Below is a small trained network, with its code and all its weights. Each question gives an input and a class and asks what happens when units are switched off, that is, made to give their printed mean instead of their output.

import numpy as np


def w(rows, s, z=0):
    codes = np.array(rows[::2]) - 128.0
    scale = np.full(codes.shape[1], s)
    scale[-1] = z or s
    return codes * scale


def f(y):
    return np.maximum(y, 0)


def log_softmax(a):
    a = a - a.max(-1, keepdims=True)
    return a - np.log(np.exp(a).sum(-1, keepdims=True))


def net(x, mask):
    res = np.array(x, float).reshape(1, 8) / 4 @ E
    y = f(res @ A[0][:, :-1].T + A[0][:, -1])
    res = res + np.where(mask, y, B[0][:, -1]) @ B[0][:, :-1]
    return log_softmax(res[-1] @ U[:, :-1].T + U[:, -1])


A, B = {}, {}
E = w([
[137,152,97,2,54,162,191,85],'x0',
[87,119,102,83,192,119,92,166],'x1',
[112,124,20,94,43,5,129,205],'x2',
[142,125,56,110,94,121,199,148],'x3',
[66,104,104,33,18,95,49,8],'x4',
[91,42,119,135,93,142,110,174],'x5',
[211,193,70,109,196,195,125,164],'x6',
[171,120,169,15,133,150,199,126],'x7',
],0.0069)
A[0] = w([
[110,82,101,139,92,121,210,136,171],'n1',
[185,146,142,186,154,145,107,89,253],'n2',
[150,175,107,106,136,105,224,93,139],'n3',
[109,78,139,137,73,94,225,184,92],'n4',
[157,179,65,54,108,138,241,75,162],'n5',
[94,128,174,125,138,156,116,74,144],'n6',
[127,150,248,160,141,117,104,131,252],'n7',
[138,116,160,94,129,158,92,88,197],'n8',
[189,158,116,100,118,109,100,154,151],'n9',
[149,110,227,116,128,133,131,129,64],'n10',
[81,105,135,177,202,59,80,151,13],'n11',
[117,145,35,117,107,92,85,176,189],'n12',
[110,122,129,130,136,118,15,143,145],'n13',
[170,147,147,120,158,125,124,146,218],'n14',
[94,135,117,153,161,144,136,149,201],'n15',
[96,153,156,71,64,110,127,84,109],'n16',
],0.011,0.0024)
B[0] = w([
[95,95,148,51,105,85,86,144,183],'n1',
[123,114,230,145,168,137,73,152,199],'n2',
[203,163,90,113,97,173,76,132,191],'n3',
[110,108,155,82,78,2,118,164,194],'n4',
[183,231,24,104,128,133,100,98,248],'n5',
[172,74,166,155,166,69,205,144,191],'n6',
[161,110,113,191,135,177,125,175,218],'n7',
[146,105,184,109,134,180,150,89,191],'n8',
[132,126,145,125,114,209,152,135,169],'n9',
[142,139,127,161,64,126,152,146,177],'n10',
[170,161,53,125,95,138,90,168,204],'n11',
[171,162,94,193,27,117,84,204,222],'n12',
[116,154,149,131,63,113,140,211,197],'n13',
[125,119,170,151,130,154,119,133,178],'n14',
[165,93,113,159,129,121,112,120,172],'n15',
[133,107,97,111,154,139,165,112,226],'n16',
],0.0093,0.011)
U = w([
[13,131,64,44,144,162,210,160,81],'0',
[195,232,94,147,147,140,111,253,135],'1',
[111,89,205,98,145,71,43,237,254],'2',
[130,83,220,203,213,158,213,199,95],'3',
[141,166,128,28,220,157,153,50,20],'4',
],0.0073,0.0021)

Each question gives the input, the list of numbers given to net, and the class t.
The units are the neurons (one row each of A and B). Each row of codes is followed by its name. A weight is (code - 128) times the scale printed after its matrix; where a second scale follows, it is the last column's (A, B and U).
mask holds one flag per neuron, in row order. A switched-off neuron (its flag False) gives its mean, the last column of its row in B, instead of its output. The means were averaged over made-up inputs and are rounded, as every weight is.
A unit's drop is (log p(t) with every unit on - log p(t) with that unit switched off) / (log p(t) with every unit on - log p(t) with every unit switched off).
The circuit of an input: a set's keep is (log p(t) with only the set's units on - log p(t) with every unit switched off) / (log p(t) with every unit on - log p(t) with every unit switched off). Starting from the 12 units with the biggest drops (on a tie, the unit counted first), units are removed one at a time, each time the one whose removal leaves the highest keep (on an exact tie, the one counted first), for as long as the keep stays at least 0.8.
circuit, biggest first: the units of the circuit, biggest drop first
top k neurons: the k neurons with the biggest drops, biggest first
drop of u: that unit's drop, to one decimal
input [-6,3,-1,3,-5,-2,-5,8], class 2: circuit, biggest first : n5; n4
input [1,-5,2,4,-2,6,-8,2], class 2: circuit, biggest first : n4
input [7,6,-6,4,-2,7,4,7], class 4: circuit, biggest first : n12; n13
input [1,-7,-7,4,2,-4,-3,0], class 3: circuit, biggest first : n6; n11
input [6,6,6,-6,-3,8,2,-3], class 2: top 4 neurons : n5; n3; n7; n4
input [-2,-1,-2,3,2,-8,-1,1], class 4: circuit, biggest first : n12; n13
input [-1,-6,8,-5,-6,1,-1,-4], class 2: top 2 neurons : n5; n4
input [7,1,-7,8,-1,6,-4,-4], class 0: top 2 neurons : n2; n12
input [4,-4,1,1,7,7,0,-4], class 0: top 2 neurons : n16; n2
input [-4,-6,0,2,5,-7,2,1], class 4: drop of n12 : 0.4
input [-5,1,-5,5,4,5,6,3], class 3: drop of n5 : 0.3
input [1,-5,2,3,4,7,-2,7], class 0: drop of n12 : 0.1
